What each symbol does to the elements:
* | z x
Q511 | Q148 Q229
Q467 | Q715 Q893
Q451 | Q316 Q961
Q893 | Q665 Q467
Q459 | Q624 Q941
Q229 | Q246 Q511
Q715 | Q32 Q773
Q766 | Q467 Q665
Q775 | Q40 Q376
Q774 | Q339 Q864
Q28 | Q774 Q984
Q427 | Q432 Q439
Q624 | Q124 Q39
Q705 | Q961 Q316
Q316 | Q248 Q705
Q148 | Q705 Q248
Q990 | Q480 Q203
Q864 | Q984 Q774
Q32 | Q864 Q339
Q115 | Q990 Q791
Q884 | Q816 Q199
Q810 | Q495 Q263
Q665 | Q775 Q766
Q439 | Q182 Q427
Q432 | Q263 Q495
Q248 | Q229 Q148
Q339 | Q773 Q32
Q199 | Q28 Q884
Q39 | Q941 Q624
Q40 | Q906 Q815
Q495 | Q439 Q432
Q941 | Q887 Q459
Q124 | Q815 Q906
Q246 | Q199 Q816
Q887 | Q427 Q182
Q939 | Q203 Q480
Q984 | Q884 Q28
Q961 | Q115 Q451
Q773 | Q893 Q715
Q263 | Q540 Q810
Q480 | Q56 Q939
Q56 | Q810 Q540
Q182 | Q459 Q887
Q906 | Q39 Q124
Q815 | Q376 Q40
Q203 | Q791 Q990
Q816 | Q511 Q246
Q540 | Q939 Q56
Q791 | Q451 Q115
Q376 | Q766 Q775

In the rows, zero is written as 147.

The rows follow the links: the fewer symbols apart two elements are, the more alike their rows tend to be.

Named rows; a name shown again gets a slightly different row:
Q427: 134 73 149 173 192 188 198 216 123 76 152 178 160 126 138 109 145 140 123 113 146 181 96 176 169 81 178 259 97 135 99 113 114 121 112 138 112 136 88 97 206 135 181 110 96 175 243 70 76 120
Q815: 109 162 63 131 196 124 158 138 205 112 77 156 123 144 154 91 118 138 159 94 164 119 190 167 197 194 231 181 215 219 173 67 122 133 128 123 114 181 189 89 193 140 196 97 50 107 116 136 131 155
Q451: 163 223 144 183 88 157 78 73 141 154 145 139 147 144 111 229 112 124 163 153 149 107 136 76 107 118 211 78 186 133 161 149 212 206 224 131 130 165 177 186 77 170 134 178 126 80 78 162 253 177
Q246: 120 173 54 119 198 128 169 155 143 133 77 167 93 136 168 85 137 125 166 76 184 134 169 212 170 218 196 181 186 197 165 69 156 188 125 163 106 159 177 93 185 155 174 89 4 92 135 167 142 187
Q715: 159 131 137 143 133 120 131 164 176 220 154 159 125 175 213 104 200 165 197 103 136 83 183 194 127 206 55 119 93 191 131 176 119 124 106 150 213 150 131 165 145 99 198 186 216 212 86 226 67 189
Q182: 166 216 155 166 128 140 90 137 118 139 173 150 161 150 103 214 121 125 131 170 171 116 114 100 101 117 205 106 210 106 141 158 206 225 218 152 125 164 196 173 66 209 108 177 80 71 111 155 273 159
Q148: 138 152 183 90 165 138 229 117 113 86 131 131 157 119 99 126 108 149 96 201 143 255 128 151 213 149 157 151 171 134 200 112 140 116 115 185 83 107 180 109 214 174 88 96 108 96 250 76 169 78
Q766: 117 111 70 144 200 143 152 161 212 154 84 167 121 150 188 88 168 167 208 75 140 85 219 187 163 203 156 167 151 233 144 103 109 110 101 123 173 165 164 112 199 105 226 140 141 193 96 192 45 177
Q990: 119 48 153 201 147 201 175 151 179 117 169 149 160 139 176 154 149 149 153 111 111 151 138 129 136 68 163 234 72 149 111 120 104 90 111 110 163 149 66 113 187 110 217 137 186 226 181 95 35 139

Each walk starts at a row. The symbols on each line, taken left to right, move it on to the next element.
Each answer is a row, close to the row of the element it stands for.
new walk
189 169 185 112 112 130 129 163 114 241 185 133 151 179 180 139 197 177 170 175 152 116 156 160 112 213 19 71 115 141 150 212 164 152 138 178 199 114 145 205 121 145 106 196 257 186 103 232 156 170
x x x z z x x z x	143 120 92 131 172 140 144 173 208 195 119 163 121 172 203 106 181 164 195 80 138 91 195 203 141 202 112 156 115 211 142 138 103 107 105 131 205 159 138 131 187 89 217 159 185 201 93 216 40 175
z x x x x x x z	184 142 151 128 128 122 128 177 155 248 173 144 120 185 211 128 199 186 183 144 141 106 174 195 129 208 21 91 96 175 149 192 151 136 127 161 228 124 131 183 135 114 157 193 260 201 92 239 100 187
new walk
186 192 205 101 109 96 165 133 92 207 174 101 153 162 127 158 172 155 115 232 166 196 123 173 138 183 61 74 158 116 177 214 180 156 154 218 136 104 179 194 124 173 50 168 198 104 170 173 224 127
z z z x x x	131 227 87 132 150 149 122 90 127 129 104 140 103 136 142 176 105 115 165 113 166 151 152 141 157 170 226 120 206 163 181 91 209 228 184 157 99 154 181 138 142 172 131 106 31 51 123 143 251 200
x x x x x x x z x x	112 113 166 130 174 168 213 128 142 81 111 138 142 134 124 129 124 147 95 173 125 242 134 161 219 130 187 198 161 133 164 99 116 78 106 156 82 110 152 91 219 161 122 75 119 131 265 52 127 76
new walk
158 178 177 80 145 128 207 111 101 126 136 114 156 132 90 144 117 149 88 222 154 248 118 156 196 161 134 115 188 122 192 140 167 148 121 198 82 97 188 142 169 185 53 108 114 86 239 91 215 88
z z x z x z z	101 96 159 151 178 169 207 149 165 86 109 148 139 119 152 128 127 135 120 153 117 232 138 146 203 105 181 226 128 147 158 102 95 72 104 130 103 118 125 87 243 145 156 89 124 171 239 57 75 92
x x x z z z x x	141 212 79 128 191 123 144 106 137 121 85 157 92 138 150 136 121 124 165 100 178 146 142 176 176 202 212 145 202 189 186 85 187 216 151 159 97 158 184 112 156 180 149 79 18 43 135 160 219 199
new walk
146 91 173 224 100 198 106 173 141 156 206 146 171 156 181 189 153 152 176 120 144 101 115 106 82 55 149 187 61 119 83 194 156 147 164 86 201 156 68 167 120 133 199 196 208 226 142 122 101 177
x z z z z x z	118 71 144 168 168 200 198 151 165 95 140 167 143 127 163 134 141 158 137 129 114 206 138 141 174 90 182 227 92 130 129 93 93 68 114 113 129 138 80 92 211 110 203 109 159 200 214 64 50 112
x x z z z z	162 119 180 222 109 184 94 171 123 163 213 165 175 154 146 208 154 142 171 136 155 94 114 97 60 69 140 152 84 96 91 200 175 182 199 113 189 161 80 206 75 149 182 226 197 188 129 152 142 190
new walk
135 156 59 121 215 126 173 202 166 130 87 161 105 144 167 70 148 139 171 62 179 102 170 242 177 235 155 197 174 216 155 86 123 171 101 159 130 165 169 103 205 144 192 88 42 118 144 170 97 181
x x x x x z	170 203 199 86 137 107 173 116 94 168 160 111 148 154 105 156 146 159 87 245 147 240 125 150 172 186 99 83 186 119 193 186 174 138 153 214 99 102 196 164 138 191 25 123 163 83 210 146 233 98
z z x z z z z x	198 181 204 91 102 99 141 145 94 242 190 115 152 174 163 162 184 182 137 204 164 154 151 163 133 194 40 61 139 123 173 214 172 158 150 188 177 120 158 208 115 164 64 203 231 128 139 213 188 131
new walk
145 57 183 221 144 213 133 175 150 132 178 163 155 151 173 162 156 144 170 104 125 141 129 123 104 51 153 208 59 114 90 160 132 123 148 96 187 145 51 136 153 105 221 195 208 236 162 118 55 165
z z z z z z z x x	133 201 104 136 170 123 129 127 153 99 91 155 145 150 104 157 107 114 139 147 172 140 140 133 153 164 238 137 248 165 171 99 168 203 176 150 81 187 222 115 138 189 133 124 26 60 108 139 217 130
x z x x z z z x	184 157 185 208 95 164 78 168 109 159 214 165 184 156 145 218 145 125 153 143 156 94 91 92 73 79 157 111 120 78 112 204 214 214 211 110 183 162 119 197 52 167 137 226 174 153 110 155 205 191
new walk
169 194 175 184 107 163 79 151 113 156 198 146 173 142 113 216 141 126 134 182 154 107 95 86 80 99 190 118 155 95 118 173 218 240 222 153 145 160 162 196 67 185 124 201 128 97 116 159 262 177
z z x z x x x z	142 226 134 153 139 131 117 137 134 116 131 146 149 141 87 184 92 106 125 158 173 123 123 103 133 131 223 111 224 126 155 134 190 232 202 152 110 180 210 152 103 190 100 135 42 50 124 137 258 149
z z z x x z	111 136 58 145 197 139 158 153 224 140 62 170 117 144 166 87 156 129 181 77 148 97 203 200 167 182 187 195 179 230 159 71 96 113 102 135 141 182 170 94 193 118 209 107 100 170 104 175 80 163
